Here is a tiny trained network, its code and every weight. The questions are about switching its units off for an input and a target symbol, where a switched-off unit gives its printed mean instead of its output.

import numpy as np


def w(rows, s, z=0):
    codes = np.array(rows[::2]) - 128.0
    scale = np.full(codes.shape[1], s)
    scale[-1] = z or s
    return codes * scale


def f(y):
    return y / 2 * (1 + np.tanh(0.7978845608 * (y + 0.044715 * y**3)))


def softmax(a):
    e = np.exp(a - a.max(-1, keepdims=True))
    return e / e.sum(-1, keepdims=True)


def log_softmax(a):
    a = a - a.max(-1, keepdims=True)
    return a - np.log(np.exp(a).sum(-1, keepdims=True))


def net(x, mask):
    ids = ['ΘΞΠΩβδζηλμτ'.index(c) for c in x.split()]
    T = len(ids)
    res = E[ids] + P[:T]
    q, k, v = (res @ M[0].T for M in (Q, K, V))
    z = softmax(np.where(np.tri(T) > 0, q @ k.T / 2**0.5, -1e9)) @ v
    res = res + np.where(mask[0], z, O[0][:, -1]) @ O[0][:, :-1]
    y = f(res @ A[0][:, :-1].T + A[0][:, -1])
    res = res + np.where(mask[1:13], y, B[0][:, -1]) @ B[0][:, :-1]
    return log_softmax(res[-1] @ U[:, :-1].T + U[:, -1])


Q, K, V, O, A, B = {}, {}, {}, {}, {}, {}
E = w([
[70,161,149,126],'Θ',
[145,102,128,139],'Ξ',
[135,62,137,169],'Π',
[115,77,151,50],'Ω',
[146,154,165,110],'β',
[106,138,122,145],'δ',
[250,64,185,138],'ζ',
[140,144,23,138],'η',
[141,89,75,52],'λ',
[136,192,204,91],'μ',
[75,131,98,87],'τ',
],0.024)
P = w([
[75,97,164,218],'0',
[160,248,151,149],'1',
[228,112,87,152],'2',
[93,93,142,150],'3',
[123,231,139,161],'4',
[239,110,95,148],'5',
[91,91,135,150],'6',
[110,212,128,151],'7',
[236,107,96,146],'8',
],0.012)
Q[0] = w([
[217,72,38,125],'head 0',
[2,182,61,145],'head 0',
],0.0075)
K[0] = w([
[181,17,83,136],'head 0',
[2,169,30,166],'head 0',
],0.0088)
V[0] = w([
[55,170,17,141],'head 0',
[99,2,21,128],'head 0',
],0.0078)
O[0] = w([
[166,84,1,220,2],'head 0',
[225,24,137,122,115],'head 0',
],0.0089,0.0079)
A[0] = w([
[117,192,57,122,143],'neuron 0',
[251,187,120,142,160],'neuron 1',
[136,197,138,156,154],'neuron 2',
[148,152,127,60,150],'neuron 3',
[138,96,141,91,156],'neuron 4',
[77,120,167,99,98],'neuron 5',
[149,134,176,238,170],'neuron 6',
[177,135,54,125,3],'neuron 7',
[77,132,116,113,111],'neuron 8',
[174,78,112,142,59],'neuron 9',
[109,102,186,83,124],'neuron 10',
[92,122,182,146,181],'neuron 11',
],0.015,0.0067)
B[0] = w([
[209,81,158,115,156],'neuron 0',
[22,129,79,127,166],'neuron 1',
[83,51,93,166,171],'neuron 2',
[180,203,105,105,211],'neuron 3',
[134,152,85,196,199],'neuron 4',
[118,39,131,145,207],'neuron 5',
[122,119,93,31,151],'neuron 6',
[150,254,195,100,140],'neuron 7',
[173,204,153,191,147],'neuron 8',
[120,171,173,186,152],'neuron 9',
[111,112,146,171,252],'neuron 10',
[120,156,141,91,202],'neuron 11',
],0.0098,0.018)
U = w([
[107,140,82,181,138],'Θ',
[72,164,78,69,147],'Ξ',
[134,114,116,7,148],'Π',
[174,188,202,38,134],'Ω',
[138,157,127,125,227],'β',
[118,74,118,169,111],'δ',
[73,130,158,75,80],'ζ',
[154,181,114,138,111],'η',
[162,146,103,43,188],'λ',
[107,179,166,177,2],'μ',
[230,126,141,142,179],'τ',
],0.012,0.0074)

Each question gives the input, a string of symbols that net reads in full, and the target symbol t.
The units are the heads (2 rows each of Q, K, V and O) and the neurons (one row each of A and B). Each row of codes is followed by its name. A weight is (code - 128) times the scale printed after its matrix; where a second scale follows, it is the last column's (O, A, B and U).
mask holds one flag per unit, heads first, then neurons. A switched-off unit (its flag False) gives its mean, the last column of its rows in O or B, instead of its output. The means were averaged over made-up inputs and are rounded, as every weight is.
A unit's drop is (log p(t) with every unit on - log p(t) with that unit switched off) / (log p(t) with every unit on - log p(t) with every unit switched off).
The circuit of an input: a set's keep is (log p(t) with only the set's units on - log p(t) with every unit switched off) / (log p(t) with every unit on - log p(t) with every unit switched off). Starting from the 12 units with the biggest drops (on a tie, the unit counted first), units are removed one at a time, each time the one whose removal leaves the highest keep (on an exact tie, the one counted first), for as long as the keep stays at least 0.8.
units of the circuit, in order: the units of the circuit, biggest drop first
unit that matters most: the unit with the biggest drop
k most important neurons: the k neurons with the biggest drops, biggest first
drop when u is switched off: that unit's drop, to one decimal
input β Ω Ξ Ξ Ω Ω Ω, target δ: 3 most important neurons -> [neuron 5; neuron 10; neuron 4]
input Ω β β Ω Π, target Π: units of the circuit, in order -> [neuron 6; neuron 4]
input Ω β Ω Ω Ω Ω Ω η, target η: 4 most important neurons -> [neuron 7; neuron 1; neuron 9; neuron 0]
input Ω τ β, target Ξ: units of the circuit, in order -> [neuron 1; neuron 0]
input β δ Ξ ζ Ω Π, target Ω: most important neuron -> [neuron 2]
input Ω β β Ω ζ, target ζ: units of the circuit, in order -> [head 0; neuron 2; neuron 1]
input λ Ω Π β Ω Ξ, target Θ: 3 most important neurons -> [neuron 1; neuron 9; neuron 11]
input ζ Ω Ω Ω μ η, target Ξ: 2 most important neurons -> [neuron 1; neuron 8]
input Ω η λ Ω Ξ Ω, target τ: units of the circuit, in order -> [head 0; neuron 4]
input Ω Ω Π β Π Ω ζ τ Ξ, target Ω: 3 most important neurons -> [neuron 2; neuron 3; neuron 11]
input λ δ λ δ Ω Ξ, target Θ: 4 most important neurons -> [neuron 1; neuron 9; neuron 11; neuron 3]
input λ β β Ω Ω Ω Ω Ω Ω, target τ: units of the circuit, in order -> [head 0; neuron 4; neuron 1]
input Ω Ω λ ζ Θ, target Θ: 3 most important neurons -> [neuron 2; neuron 8; neuron 3]
input Ξ ζ λ, target Ω: 3 most important neurons -> [neuron 2; neuron 3; neuron 1]
input ζ Θ Ω Π, target ζ: unit that matters most -> neuron 11
input μ Ω Ω μ Ω Ω β β λ, target η: 3 most important neurons -> [neuron 9; neuron 1; neuron 4]
input Ξ Ξ Ω μ, target μ: 4 most important neurons -> [neuron 8; neuron 2; neuron 6; neuron 10]
input β Ω β β Ω Ω δ ζ, target ζ: 2 most important neurons -> [neuron 1; neuron 2]
input Ω τ Ω ζ Ω Ω Π δ λ, target Ω: 2 most important neurons -> [neuron 3; neuron 2]
input ζ Ω δ, target Ω: 2 most important neurons -> [neuron 1; neuron 4]
input β λ Ω Π Ω λ, target η: drop when neuron 9 is switched off -> 0.4
input β Ω Ξ ζ Ξ Ξ β μ Ω, target Ω: drop when neuron 2 is switched off -> 0.3
input Ξ β Ω Ω β Ω μ, target μ: drop when neuron 5 is switched off -> -0.1
input Ω Ξ ζ Π β Ω, target Ω: drop when neuron 2 is switched off -> 0.2
